Each new row is followed by what is left after taking away its nearest point in the smallest flat space through zero that holds the last named rows
fafi (4 x 23)
[[-27   4   1  -9   0  -6  18   2  -9  20  11   3 -28  -9  16 -19  -8   0
   12   1   6  15   7]
 [-29  12  -5  -4   2  -4  17  -2 -11  11  16   3 -19  -5   9  -9   2   2
   16   4  13  10  -5]
 [-17   4   6 -10  18  -1  14   4  -6   5   4   2  -9 -10  20 -15   0  -9
   13   4   9   9  -3]
 [-15  -6  15 -21   6  -5   9  16  -1  21   3   9 -26 -26  13 -22 -16  -8
    7   3  -8  15   2]]
New rows
[ 19  -1  -9  21   6   0  -8  24 -33 -10  -5  29 -15   7  -8   3   3  17
   3  15  21 -17 -31] -> [ 22  -9  -5  20   6  -2  -4  23 -32  -3 -12  25 -22  10   6  -9  -6  15
  -2  10  18 -12 -12]
[-18   0 -21  18 -14   9  13   0 -12 -16 -10  -6  -9  12  -4  16   3  15
   3   1   6  -2   2] -> [-10  -9  -7   6  -3  10   9  12  -6 -15 -18  -2  -8  -3   1   9  -4   5
   1   3  -3   0  -1]
Zofas (5 x 23)
[[  4   1   1  -2 -15   1 -12  -4  -3 -12 -21 -17  -5   3  20   7   3  -1
   -8   0   3  -3   7]
 [  1   2 -10   3  -2   7 -30  10   4  -4 -29 -32   0  12  25   0   8  -7
  -26   1   6   0   1]
 [ 41   5  21  -3 -35 -10 -16   2 -17   5 -27 -14 -17   9  -7   8 -14 -13
  -10   6 -14 -19  -5]
 [  7  12   6   5 -11  -5 -14   7   5  -7  -8 -20  -8  -7   6  25  14  -6
  -18  10  -3 -11  13]
 [ 12  11  24  -2 -41 -14   2 -17  -6 -29  -8 -13 -20 -17  13  38   9   1
   -1  10  -6 -19  22]]
New rows
[-24   8  -5   3   7   7 -16   5  -7  10   2  27 -10  -2  12 -25   2   8
   5 -19  -3  19 -20] -> [-12  17   5   4  -6   0 -19   7  -8   7  -2  21 -18 -10   9  -4   8   5
   1 -12  -8   9  -8]
[ 14  -7  -1  10  -4   6 -29 -10   4   2  -4 -24  -3   7  18  -3  -2 -13
 -18  11  16 -24 -26] -> [ 12  -6  -4   4   5   7  -6 -12   3   8   5   2   4  -6   8   7  -1  -4
   7   6  18 -16  -7]
[  7  23  18  -7  -3   5 -21 -15 -12 -13  -9  -4   8  -7  -2  23  -8   8
  -7  16   2 -14   4] -> [ -2  17   9  -7  12  10 -17 -13 -10  -6  -2   5  16  -2  -5   7 -12  10
  -2  11   6  -5  -4]
Leme (3 x 23)
[[-16   1 -13   8 -20  -3  -9  17  26  -4  30  -7  26   3  19 -11   9  23
   25   9  27   9  20]
 [ 21  -4 -25 -12 -32 -22 -35  21  28  19  29   3  12   9  -4  15  10   1
   13  11 -12  -9   6]
 [  8  -3 -21  -7 -26 -26 -32  23  31   7  43   1   7  -5   6   8  13  11
   18  11   2   6  12]]
New rows
[ -8 -10   1  21  -1   2   2   5  -7 -12   3 -10   7   4  10  -9  14  22
  19   7  20   8   4] -> [  8 -12   0  13   0  -3  -4   2 -13  -4  -5  -5  -4   5  -2   2  12   9
   9   5   1   0  -5]
[-10 -12   1   5  -4  13 -13  -3  16 -18  -8  12  -6 -13  -2  -6  -9  11
  16   6  11  16  -8] -> [ -2 -13  -1   1  -7  14 -15  -4  14 -11 -15  14  -5  -7  -8  -1 -11   5
  12   6   2   8 -12]
Sama (2 x 23)
[[ 14  13  10  11  -3 -15 -11   4 -12 -31  -9  39  17 -25  15  -9  32 -36
   -6 -14  -1  12  -2]
 [ -1  23  13  11 -15  -9   5 -22 -14 -20  -1  14  12 -20  12  -1   8 -17
    1 -17 -22  -7   3]]
New rows
[ 11   0  12  -7   3   0  -1  10   6   6   1  12   3 -15   1  15 -10   8
 -13   4  34  -3   5] -> [  8   7  15  -5  -2   0   3   0   3   5   3   9   4 -18   3  17 -14   9
 -11   0  25  -8   7]
[ 23 -19  -2   9   6  -5   5   9  -8  -8 -28   6  -1  13 -22   4   5 -24
 -26   6  23   2  -4] -> [ 15 -10   2  11  -3  -3  15  -9 -11  -5 -24  -5  -2  12 -22   8  -7 -16
 -22   2   8 -10  -1]
Bogu (5 x 23)
[[-11  12  14 -10  18  20  12  10  -7  -2 -15  12   0  -1   5  -1 -26  26
   30   8   5 -13 -10]
 [ -4   6   1   7  -9 -14 -11 -21   3  -6  -9 -15 -16  -7 -28  13  20 -21
   15 -10  -5  -8   8]
 [  1  11   1   1   4   0  11   4  20   1  23   6   8  17 -22 -20 -34  -6
   26  20  11  -4   3]
 [ -8 -25  -4  12  -5 -33 -11  -1  10   3  -2  -4   9  27 -20  34  -1 -24
  -19   4 -23  18  16]
 [ -3  -8  -6   4  -5   9   9  13  10   4  20  -4  -1   6  -7  -7 -28   7
   12  14   3   5   0]]
New rows
[  4 -15  22  -7  12  -1 -15  13  -5 -34  -8  25  10  11 -20  13   1 -14
  19  32   6  -3   5] -> [ 11 -21  11  -5  -1  10 -16  15  -9 -32   3  14   1  -6  -7   3  14  -9
   7  25  11   1   1]
[-18  21  18 -10   0   0  -5   6 -12  -7 -20   2   1 -10 -17  28   6   6
  16   1  -6 -23  -5] -> [ -5  11   4  -6 -11   0  -3  14  -3  -1   8   0   9  -6  -8  10   4   1
  -7   6   0 -10  -3]
Tabab (2 x 23)
[[  3   7  13  19  18   9  40  -2  12  17   7  -5  10  15 -12 -23   5  35
   -7  11   1 -14  22]
 [ -1  -5 -22 -11 -12  -4 -17 -16  -2 -16  -3  -5  -8  -2  19  16 -16 -26
    2   3  -1  37   2]]
New rows
[ -6 -15  -5  -5 -24 -18 -21   5 -10 -17   7  16 -15 -16  19  20 -15 -24
  21 -10   7 -18 -22] -> [ -3 -10  -1  10 -11 -11  12  -3   1  -6  13   9  -8  -2  14   3 -16   1
  15   2   8 -18   0]
[ -1  15   9   8  12  -6  12   8  -2   3  -2 -20  -6  -4  -6 -24   6  39
 -12   6  13 -13   3] -> [ -2  11  -2  -2   2 -10  -8   4  -7  -8  -5 -20 -12 -10   4 -11  -1  18
  -9   3  12   3  -4]
felud (2 x 23)
[[  0  -7   5 -20   3  -6 -13 -11  -4   1  13  11   4 -12  20  -7 -25   1
    4  15 -19   6 -10]
 [ -1  -1   9 -27   9 -14 -29 -17  -2 -13  21  13  -4  -7  21  -8 -20  10
    4  14 -32  16 -12]]
New rows
[ 13  -5  19  -2   6  -3 -12  -4  -1   7   4   0   7  -5  19  -8   5  15
  14  -2 -37   6  -2] -> [ 13  -5  15  10   2   4   2   4   0  14  -6  -6   9  -2  10  -5  13  10
  12  -8 -22  -2   3]
[  8  -6  -3  -4   1 -14 -20 -16  -1 -10  21   8 -15   5  -2  15   2  15
   8   3 -21  13  -8] -> [  9 -12  -8   7  -6  -4   0  -7  -3   6  10   4  -7   1  -7  17   1   5
   7   2  -3   1  -4]
[ 10 -21  11  -8   2 -12  -5   1  -3  18  17   5  14  -1  -6  12   3   0
 -14  12 -18   4 -29] -> [ 10 -17   9   1   1 -10   0   6  -1  17  12   0  12   5 -15  15  15   0
 -16   5 -10   2 -25]
regob (3 x 23)
[[ 18 -23   1   7 -12 -10   1   7 -25 -27   6   8 -28  -2 -19  -3  46   9
   15  17  38 -20   3]
 [  2 -23   7  -1 -12  -5  -6   0 -11 -18   9  12 -10  -1 -14   5  24   0
   21  12  14 -15   5]
 [ 14 -27   0 -14  -4   0   7  19 -41  -5  16  17 -27   7  -2  -7  26  22
   -1   9  29 -19   8]]
New rows
[  0  21 -15   3   8   0  -2   0   0  -1  19  -1  -6  -9  16 -27 -12   2
 -18  -2  -2  -1   4] -> [ -4  10  -9   3   1  -2  -9  -5   2 -11  23   5  -5 -11   8 -21  -5  -4
  -3   4  -2  -7   6]
[  8   9  -5  10  19  -6  -1   7  20   7 -12 -13   2  -4   0  -3 -29  -9
 -22   3   1   1  -5] -> [  6 -11   1   3  11  -7  -5   9   9  -1  -2   0  -3  -2  -6   1 -18  -7
  -8  10   7 -10   1]
Datu (2 x 23)
[[ 15 -22 -13 -15   4   0  -1   0 -17 -21   1  14 -14  -7 -18   6   1  -5
  -21  11 -15  21  -4]
 [ 18 -22 -10 -21  13  -3  -1   5 -25 -34  -3  19 -16 -10 -19   2   0   3
  -16  17  -9  14 -10]]
New rows
[  2  28 -14  12 -11  20   6   9   5  27   4  -8   8  14  -4  -6  -1  15
   2   3 -11   4   3] -> [  9  22 -15   3  -3  18   6  13  -6  11   1   0   2  10 -10  -7  -1  20
   0  11 -11   5  -3]
[ 11 -14 -16 -11  -5   3  -5  -7  -3  -7   8   1   0  -2  -2  10  -3 -19
 -25  11 -20  15  -1] -> [ 3  2 -4 -6  0  0 -4 -2  2 -4  4 -5  8  0 10  2 -5 -8 -5  9 -4 -7 -4]
Giv (2 x 23)
[[  0   1  -7  -3  16  -7  -5  10  14   5 -16   0   6   9  28 -29 -14  -1
  -23 -10  22  -4  16]
 [ -5   0 -10  -1  17 -10 -22  11  19  12 -21   2  15  21  29 -37 -18  -3
  -30 -22  20  -5   8]]
New rows
[-13  -1   6   4 -13   6  -2  -9  -6  10  14   2  10  -7 -15  23   8  -3
  30  22 -16   1 -23] -> [-11   0   1   1   1   1   0   0   5  12   2   1  12  -3  10   0  -3  -3
  12  17   4  -2  -6]
[  4  -2  -3  -8   1  -2  -8  14   8  10 -18   1  10   2  14 -19 -10  -1
 -15 -20  15   5  16] -> [  5  -2   2  -7 -10   3  -1   7  -2   5  -7   1   4  -7  -4   2   0   0
   1 -11   1   8   8]
